Below is a small trained network, with its code and all its weights. Each question gives an input and a class and asks what happens when units are switched off, that is, made to give their printed mean instead of their output.

import numpy as np


def w(rows, s, z=0):
    codes = np.array(rows[::2]) - 128.0
    scale = np.full(codes.shape[1], s)
    scale[-1] = z or s
    return codes * scale


def norm(h):
    return h / np.sqrt((h * h).mean(-1, keepdims=True) + 1e-5)


def f(y):
    return y / 2 * (1 + np.tanh(0.7978845608 * (y + 0.044715 * y**3)))


def log_softmax(a):
    a = a - a.max(-1, keepdims=True)
    return a - np.log(np.exp(a).sum(-1, keepdims=True))


def net(x, mask):
    res = np.array(x, float).reshape(1, 5) / 4 @ E
    u = 0
    for l in range(2):
        y = f(norm(res) @ A[l][:, :-1].T + A[l][:, -1])
        res = res + np.where(mask[u : u + 16], y, B[l][:, -1]) @ B[l][:, :-1]
        u += 16
    return log_softmax(norm(res)[-1] @ U[:, :-1].T + U[:, -1])


A, B = {}, {}
E = w([
[129,127,129],'x0',
[128,129,128],'x1',
[121,248,145],'x2',
[128,140,4],'x3',
[252,104,128],'x4',
],0.0042)
A[0] = w([
[161,202,80,39],'0.n1',
[236,100,140,199],'0.n2',
[132,148,51,175],'0.n3',
[173,62,110,53],'0.n4',
[228,208,142,8],'0.n5',
[249,196,139,109],'0.n6',
[144,51,174,76],'0.n7',
[119,134,84,189],'0.n8',
[130,70,175,24],'0.n9',
[65,28,124,146],'0.n10',
[45,71,86,4],'0.n11',
[113,135,53,157],'0.n12',
[154,105,127,66],'0.n13',
[84,77,125,174],'0.n14',
[51,67,154,63],'0.n15',
[87,184,142,106],'0.n16',
],0.012,0.0029)
B[0] = w([
[98,122,93,171],'0.n1',
[180,116,115,253],'0.n2',
[138,128,2,199],'0.n3',
[154,190,120,182],'0.n4',
[1,87,169,189],'0.n5',
[89,70,159,228],'0.n6',
[149,107,165,188],'0.n7',
[116,83,90,169],'0.n8',
[135,92,114,153],'0.n9',
[80,98,144,225],'0.n10',
[109,116,117,175],'0.n11',
[133,105,75,191],'0.n12',
[149,157,171,131],'0.n13',
[102,91,162,178],'0.n14',
[111,122,179,176],'0.n15',
[188,227,146,161],'0.n16',
],0.0092,0.0055)
A[1] = w([
[112,186,18,79],'1.n1',
[62,121,79,82],'1.n2',
[110,3,82,173],'1.n3',
[41,116,182,127],'1.n4',
[182,132,64,165],'1.n5',
[90,105,100,1],'1.n6',
[211,122,183,27],'1.n7',
[123,59,207,147],'1.n8',
[36,146,86,112],'1.n9',
[189,115,90,145],'1.n10',
[62,112,80,101],'1.n11',
[172,247,169,114],'1.n12',
[196,126,181,89],'1.n13',
[120,182,72,33],'1.n14',
[79,148,192,175],'1.n15',
[138,168,65,69],'1.n16',
],0.014,0.0049)
B[1] = w([
[76,138,200,183],'1.n1',
[147,14,143,164],'1.n2',
[212,148,97,247],'1.n3',
[117,178,140,186],'1.n4',
[107,178,227,170],'1.n5',
[108,72,100,129],'1.n6',
[153,54,118,147],'1.n7',
[34,146,99,208],'1.n8',
[191,76,152,175],'1.n9',
[158,197,149,156],'1.n10',
[140,92,160,171],'1.n11',
[204,113,73,148],'1.n12',
[102,75,49,150],'1.n13',
[1,152,158,139],'1.n14',
[164,198,120,174],'1.n15',
[88,153,173,146],'1.n16',
],0.0096,0.011)
U = w([
[3,154,159,241],'0',
[145,11,79,127],'1',
[209,200,91,2],'2',
],0.016,0.00093)

Each question gives the input, the list of numbers given to net, and the class t.
The units are the neurons (one row each of A and B). Each row of codes is followed by its name. A weight is (code - 128) times the scale printed after its matrix; where a second scale follows, it is the last column's (A, B and U).
mask holds one flag per neuron, layer by layer. A switched-off neuron (its flag False) gives its mean, the last column of its row in B, instead of its output. The means were averaged over made-up inputs and are rounded, as every weight is.
A unit's drop is (log p(t) with every unit on - log p(t) with that unit switched off) / (log p(t) with every unit on - log p(t) with every unit switched off).
The circuit of an input: a set's keep is (log p(t) with only the set's units on - log p(t) with every unit switched off) / (log p(t) with every unit on - log p(t) with every unit switched off). Starting from the 12 units with the biggest drops (on a tie, the unit counted first), units are removed one at a time, each time the one whose removal leaves the highest keep (on an exact tie, the one counted first), for as long as the keep stays at least 0.8.
units of the circuit, in order: the units of the circuit, biggest drop first
k most important neurons: the k neurons with the biggest drops, biggest first
top k neurons in layer l: the k neurons of layer l with the biggest drops, biggest first
drop when u is switched off: that unit's drop, to one decimal
input [8,-2,6,-4,8], class 0: units of the circuit, in order => [0.n5]
input [-1,-4,-4,-5,0], class 0: 2 most important neurons => [1.n8, 0.n3]
input [6,8,6,0,-5], class 2: top 2 neurons in layer 1 => [1.n12, 1.n8]
input [0,-2,-6,1,8], class 2: top 3 neurons in layer 1 => [1.n10, 1.n2, 1.n5]
input [-7,6,1,-7,5], class 0: 2 most important neurons => [1.n8, 0.n5]
input [8,-7,6,1,7], class 1: top 2 neurons in layer 0 => [0.n1, 0.n5]
input [-1,-6,-5,0,-2], class 0: 2 most important neurons => [0.n15, 0.n3]
input [-7,-4,2,-2,0], class 2: top 3 neurons in layer 0 => [0.n16, 0.n10, 0.n14]
input [6,7,3,-8,7], class 0: 2 most important neurons => [0.n5, 1.n8]
input [4,8,5,1,6], class 1: drop when 0.n1 is switched off => 0.2
input [-2,-2,4,-1,-2], class 2: drop when 1.n12 is switched off => 0.2
input [-5,-5,0,3,-7], class 1: drop when 0.n4 is switched off => 0.1
input [0,-8,4,8,8], class 1: drop when 0.n5 is switched off => 1.3
input [-6,8,1,0,-4], class 2: units of the circuit, in order => [0.n16]
